Below is a small trained network, with its code and all its weights. Each question gives an input and a class and asks what happens when units are switched off, that is, made to give their printed mean instead of their output.

import numpy as np


def w(rows, s, z=0):
    codes = np.array(rows[::2]) - 128.0
    scale = np.full(codes.shape[1], s)
    scale[-1] = z or s
    return codes * scale


def norm(h):
    return h / np.sqrt((h * h).mean(-1, keepdims=True) + 1e-5)


def f(y):
    return np.maximum(y, 0)


def log_softmax(a):
    a = a - a.max(-1, keepdims=True)
    return a - np.log(np.exp(a).sum(-1, keepdims=True))


def net(x, mask):
    res = np.array(x, float).reshape(1, 8) / 4 @ E
    u = 0
    for l in range(2):
        y = f(norm(res) @ A[l][:, :-1].T + A[l][:, -1])
        res = res + np.where(mask[u : u + 6], y, B[l][:, -1]) @ B[l][:, :-1]
        u += 6
    return log_softmax(norm(res)[-1] @ U[:, :-1].T + U[:, -1])


A, B = {}, {}
E = w([
[129,128,129,128],'x0',
[131,129,130,131],'x1',
[128,128,128,127],'x2',
[2,139,152,166],'x3',
[164,158,8,169],'x4',
[132,130,132,136],'x5',
[128,127,124,126],'x6',
[129,204,123,88],'x7',
],0.005)
A[0] = w([
[88,150,143,135,133],'L0N1',
[122,254,141,72,191],'L0N2',
[4,126,199,139,98],'L0N3',
[113,100,156,130,125],'L0N4',
[10,186,106,232,4],'L0N5',
[160,106,242,66,161],'L0N6',
],0.0088,0.0024)
B[0] = w([
[90,115,155,135,169],'L0N1',
[145,197,156,85,216],'L0N2',
[94,170,174,226,253],'L0N3',
[113,127,169,128,164],'L0N4',
[133,72,122,4,237],'L0N5',
[81,86,93,43,250],'L0N6',
],0.014,0.0058)
A[1] = w([
[193,72,96,206,7],'L1N1',
[65,74,103,72,140],'L1N2',
[186,90,128,160,139],'L1N3',
[73,150,99,91,143],'L1N4',
[102,9,104,143,232],'L1N5',
[220,180,125,185,161],'L1N6',
],0.013,0.0021)
B[1] = w([
[21,117,41,34,159],'L1N1',
[212,154,100,142,255],'L1N2',
[75,102,99,67,150],'L1N3',
[160,75,105,81,206],'L1N4',
[139,76,122,252,219],'L1N5',
[129,212,138,228,164],'L1N6',
],0.018,0.0087)
U = w([
[214,41,79,210,253],'0',
[214,143,120,34,223],'1',
[66,74,207,239,44],'2',
[60,162,214,86,93],'3',
[35,140,29,171,66],'4',
[174,252,115,189,41],'5',
],0.013,0.002)

Each question gives the input, the list of numbers given to net, and the class t.
The units are the neurons (one row each of A and B). Each row of codes is followed by its name. A weight is (code - 128) times the scale printed after its matrix; where a second scale follows, it is the last column's (A, B and U).
mask holds one flag per neuron, layer by layer. A switched-off neuron (its flag False) gives its mean, the last column of its row in B, instead of its output. The means were averaged over made-up inputs and are rounded, as every weight is.
A unit's drop is (log p(t) with every unit on - log p(t) with that unit switched off) / (log p(t) with every unit on - log p(t) with every unit switched off).
The circuit of an input: a set's keep is (log p(t) with only the set's units on - log p(t) with every unit switched off) / (log p(t) with every unit on - log p(t) with every unit switched off). Starting from all 12 units, units are removed one at a time, each time the one whose removal leaves the highest keep (on an exact tie, the one counted first), for as long as the keep stays at least 0.8.
units of the circuit, in order: the units of the circuit, biggest drop first
unit that matters most: the unit with the biggest drop
k most important neurons of layer l: the k neurons of layer l with the biggest drops, biggest first
drop of u: that unit's drop, to one decimal
input [-4,-2,1,5,-5,-3,-4,4], class 3: units of the circuit, in order => (L0N3; L1N5; L1N6)
input [1,0,-7,-3,4,7,-4,-8], class 4: units of the circuit, in order => (L0N6; L1N1)
input [1,6,4,2,-1,1,7,-6], class 2: units of the circuit, in order => (L0N3; L0N6; L1N2)
input [-4,-1,2,5,8,4,4,3], class 1: unit that matters most => L1N5
input [3,8,-1,0,7,-1,-1,-3], class 4: units of the circuit, in order => (L0N6; L1N1; L0N2)
input [-8,8,-6,2,-8,8,-3,3], class 3: units of the circuit, in order => (L0N3; L1N5)
input [-1,-6,-3,-5,2,7,3,1], class 5: units of the circuit, in order => (L0N6; L1N6)
input [-2,2,7,-8,8,-5,2,1], class 5: 2 most important neurons of layer 1 => (L1N6; L1N4)
input [5,8,8,-8,2,-8,-6,-3], class 4: units of the circuit, in order => (L0N5; L0N2; L1N1)
input [0,4,1,-6,8,7,-4,-8], class 4: units of the circuit, in order => (L1N1; L0N6)
input [-4,0,-3,-4,8,1,-5,1], class 5: units of the circuit, in order => (L1N6; L0N6)
input [1,8,-1,6,-1,2,-2,2], class 3: 2 most important neurons of layer 0 => (L0N3; L0N5)
input [-8,0,-1,3,-1,4,-6,-2], class 2: 3 most important neurons of layer 0 => (L0N3; L0N2; L0N6)
input [-3,-3,0,-7,8,3,-8,-2], class 4: most important neuron of layer 0 => (L0N2)
input [2,4,-1,3,-6,-5,7,-3], class 2: 2 most important neurons of layer 0 => (L0N3; L0N2)
input [8,-8,8,2,0,-3,-5,2], class 3: 2 most important neurons of layer 1 => (L1N2; L1N5)
input [1,-4,2,1,0,-2,-8,6], class 3: 2 most important neurons of layer 0 => (L0N2; L0N6)
input [0,3,4,1,0,-3,1,-3], class 2: units of the circuit, in order => (L0N6; L0N3; L1N2)
input [-6,-4,5,1,-3,-1,8,-7], class 2: 2 most important neurons of layer 1 => (L1N2; L1N4)
input [4,-4,8,1,-1,-3,1,3], class 3: unit that matters most => L1N2
input [-6,3,8,-1,2,-4,-7,-2], class 4: 3 most important neurons of layer 0 => (L0N5; L0N6; L0N2)
input [4,-2,6,-8,3,-3,4,3], class 5: 2 most important neurons of layer 1 => (L1N6; L1N5)
input [5,3,1,-5,7,-3,7,4], class 5: 2 most important neurons of layer 1 => (L1N6; L1N5)
input [-7,-4,4,8,2,-3,-2,-2], class 0: drop of L0N5 => 3.8
input [5,-6,4,-2,2,-1,-4,5], class 5: drop of L0N6 => 1.4
input [5,-7,-8,4,-2,1,-1,8], class 3: drop of L1N2 => 0.2
input [7,0,-3,-1,5,-7,0,-6], class 4: drop of L1N1 => 0.4
input [-5,5,-1,4,-1,-5,1,5], class 3: 2 most important neurons of layer 0 => (L0N3; L0N6)
input [6,-8,-6,-3,0,3,2,2], class 1: most important neuron of layer 1 => (L1N5)
